Here is a tiny trained network, its code and every weight. The questions are about switching its units off for an input and a class, where a switched-off unit gives its printed mean instead of its output.

import numpy as np


def w(rows, s, z=0):
    codes = np.array(rows[::2]) - 128.0
    scale = np.full(codes.shape[1], s)
    scale[-1] = z or s
    return codes * scale


def norm(h):
    return h / np.sqrt((h * h).mean(-1, keepdims=True) + 1e-5)


def f(y):
    return y / 2 * (1 + np.tanh(0.7978845608 * (y + 0.044715 * y**3)))


def log_softmax(a):
    a = a - a.max(-1, keepdims=True)
    return a - np.log(np.exp(a).sum(-1, keepdims=True))


def net(x, mask):
    res = np.array(x, float).reshape(1, 4) / 4 @ E
    u = 0
    for l in range(2):
        y = f(norm(res) @ A[l][:, :-1].T + A[l][:, -1])
        res = res + np.where(mask[u : u + 15], y, B[l][:, -1]) @ B[l][:, :-1]
        u += 15
    return log_softmax(norm(res)[-1] @ U[:, :-1].T + U[:, -1])


A, B = {}, {}
E = w([
[97,169,90,134,121,102,170,127],'x0',
[98,119,119,240,154,231,151,150],'x1',
[209,83,52,132,95,157,162,75],'x2',
[227,254,124,165,142,111,134,106],'x3',
],0.0078)
A[0] = w([
[186,103,89,31,145,82,171,66,89],'0.n0',
[183,140,52,124,98,177,124,33,121],'0.n1',
[143,192,82,164,130,97,114,140,129],'0.n2',
[209,230,181,163,120,143,99,84,27],'0.n3',
[171,96,50,147,91,111,106,53,87],'0.n4',
[99,153,63,199,161,198,113,185,123],'0.n5',
[193,165,170,106,106,113,120,176,194],'0.n6',
[98,140,241,124,136,135,127,138,46],'0.n7',
[30,191,207,141,99,134,64,102,64],'0.n8',
[45,192,173,84,58,149,131,165,82],'0.n9',
[115,144,88,172,154,218,112,125,72],'0.n10',
[148,13,59,120,62,128,194,166,147],'0.n11',
[58,66,114,110,71,97,111,108,74],'0.n12',
[158,99,133,104,64,164,130,138,2],'0.n13',
[106,185,225,132,254,88,158,181,70],'0.n14',
],0.0076,0.0042)
B[0] = w([
[101,167,143,88,119,176,50,78,228],'0.n0',
[195,132,156,174,229,71,165,114,222],'0.n1',
[168,61,204,82,156,163,108,182,172],'0.n2',
[213,142,121,143,41,95,213,197,220],'0.n3',
[86,165,75,204,150,111,102,46,190],'0.n4',
[116,172,201,128,96,152,65,86,218],'0.n5',
[107,177,85,119,96,91,140,141,212],'0.n6',
[82,105,97,155,218,61,95,107,160],'0.n7',
[144,84,54,97,183,61,99,89,192],'0.n8',
[158,59,79,129,160,127,94,135,171],'0.n9',
[51,172,163,133,105,184,126,121,180],'0.n10',
[129,58,135,151,187,59,174,159,255],'0.n11',
[93,153,118,100,93,135,194,187,190],'0.n12',
[110,171,92,150,146,81,165,127,117],'0.n13',
[128,134,75,109,255,93,103,111,221],'0.n14',
],0.008,0.005)
A[1] = w([
[130,181,151,127,75,92,63,47,120],'1.n0',
[174,131,105,69,115,47,133,52,115],'1.n1',
[193,171,192,163,188,51,165,148,240],'1.n2',
[54,51,142,127,97,90,146,128,71],'1.n3',
[73,52,143,108,100,136,146,135,95],'1.n4',
[114,153,136,79,94,121,36,97,126],'1.n5',
[169,90,70,163,121,162,171,22,62],'1.n6',
[167,87,187,122,189,121,90,116,197],'1.n7',
[121,116,126,59,51,100,83,72,2],'1.n8',
[135,136,86,185,135,255,139,77,62],'1.n9',
[113,78,163,164,152,150,101,219,137],'1.n10',
[214,72,107,174,96,117,160,3,94],'1.n11',
[92,136,175,248,161,210,159,130,107],'1.n12',
[93,115,97,53,59,70,73,106,50],'1.n13',
[215,221,117,115,102,148,155,172,117],'1.n14',
],0.0095,0.0042)
B[1] = w([
[41,173,231,93,72,173,134,134,164],'1.n0',
[118,186,173,170,112,221,101,148,214],'1.n1',
[83,17,55,152,128,117,143,94,255],'1.n2',
[231,48,80,192,82,126,150,198,182],'1.n3',
[169,121,109,189,61,124,254,134,173],'1.n4',
[105,200,150,173,103,172,107,100,159],'1.n5',
[29,158,71,26,250,122,40,108,160],'1.n6',
[108,126,69,143,137,96,185,69,191],'1.n7',
[104,230,157,114,174,171,55,127,144],'1.n8',
[46,194,187,84,78,105,41,155,159],'1.n9',
[204,200,96,77,135,131,155,131,173],'1.n10',
[74,101,94,75,225,15,86,181,188],'1.n11',
[164,209,182,62,89,131,83,87,209],'1.n12',
[157,196,223,140,131,195,120,60,172],'1.n13',
[176,9,147,165,47,201,219,218,200],'1.n14',
],0.0079,0.0092)
U = w([
[231,16,58,182,31,126,247,221,245],'0',
[57,87,2,48,224,21,53,85,127],'1',
[78,252,231,46,6,214,55,78,5],'2',
],0.0093,0.0027)

Each question gives the input, the list of numbers given to net, and the class t.
The units are the neurons (one row each of A and B). Each row of codes is followed by its name. A weight is (code - 128) times the scale printed after its matrix; where a second scale follows, it is the last column's (A, B and U).
mask holds one flag per neuron, layer by layer. A switched-off neuron (its flag False) gives its mean, the last column of its row in B, instead of its output. The means were averaged over made-up inputs and are rounded, as every weight is.
A unit's drop is (log p(t) with every unit on - log p(t) with that unit switched off) / (log p(t) with every unit on - log p(t) with every unit switched off).
The circuit of an input: a set's keep is (log p(t) with only the set's units on - log p(t) with every unit switched off) / (log p(t) with every unit on - log p(t) with every unit switched off). Starting from the 12 units with the biggest drops (on a tie, the unit counted first), units are removed one at a time, each time the one whose removal leaves the highest keep (on an exact tie, the one counted first), for as long as the keep stays at least 0.8.
circuit, biggest first: the units of the circuit, biggest drop first
unit that matters most: the unit with the biggest drop
k most important neurons: the k neurons with the biggest drops, biggest first
top k neurons in layer l: the k neurons of layer l with the biggest drops, biggest first
drop when u is switched off: that unit's drop, to one decimal
input [-4,4,-2,-3], class 2: circuit, biggest first	1.n12
input [3,-7,4,-6], class 2: 3 most important neurons	0.n0; 1.n13; 1.n8
input [-2,-5,-2,5], class 0: top 2 neurons in layer 0	0.n3; 0.n5
input [6,8,7,3], class 2: 2 most important neurons	0.n10; 1.n12
input [7,-4,6,4], class 1: 2 most important neurons	0.n1; 0.n4
input [7,5,4,2], class 2: top 2 neurons in layer 0	0.n10; 0.n5
input [-5,1,8,-7], class 1: 2 most important neurons	1.n6; 0.n4
input [0,7,-6,-6], class 2: top 2 neurons in layer 1	1.n12; 1.n2
input [2,-5,5,4], class 1: top 3 neurons in layer 1	1.n11; 1.n2; 1.n12
input [-2,-6,-2,6], class 0: 2 most important neurons	0.n3; 1.n14
input [4,-7,3,-7], class 0: top 3 neurons in layer 1	1.n3; 1.n4; 1.n12
input [-6,-8,-5,-8], class 0: top 2 neurons in layer 1	1.n3; 1.n4
input [2,-8,-7,-8], class 0: 2 most important neurons	1.n3; 0.n5
input [1,-3,4,1], class 1: most important neuron	0.n1
input [-2,7,1,-6], class 2: top 2 neurons in layer 0	0.n5; 0.n10
input [-2,3,3,1], class 1: top 2 neurons in layer 0	0.n1; 0.n0
input [-8,-2,-1,1], class 2: drop when 0.n1 is switched off	0.8
input [-4,1,7,5], class 1: drop when 0.n4 is switched off	0.3
input [-5,6,-4,-3], class 2: drop when 0.n0 is switched off	0.0
input [-8,-8,5,4], class 2: drop when 0.n0 is switched off	1.6
input [6,5,-7,8], class 0: unit that matters most	0.n3
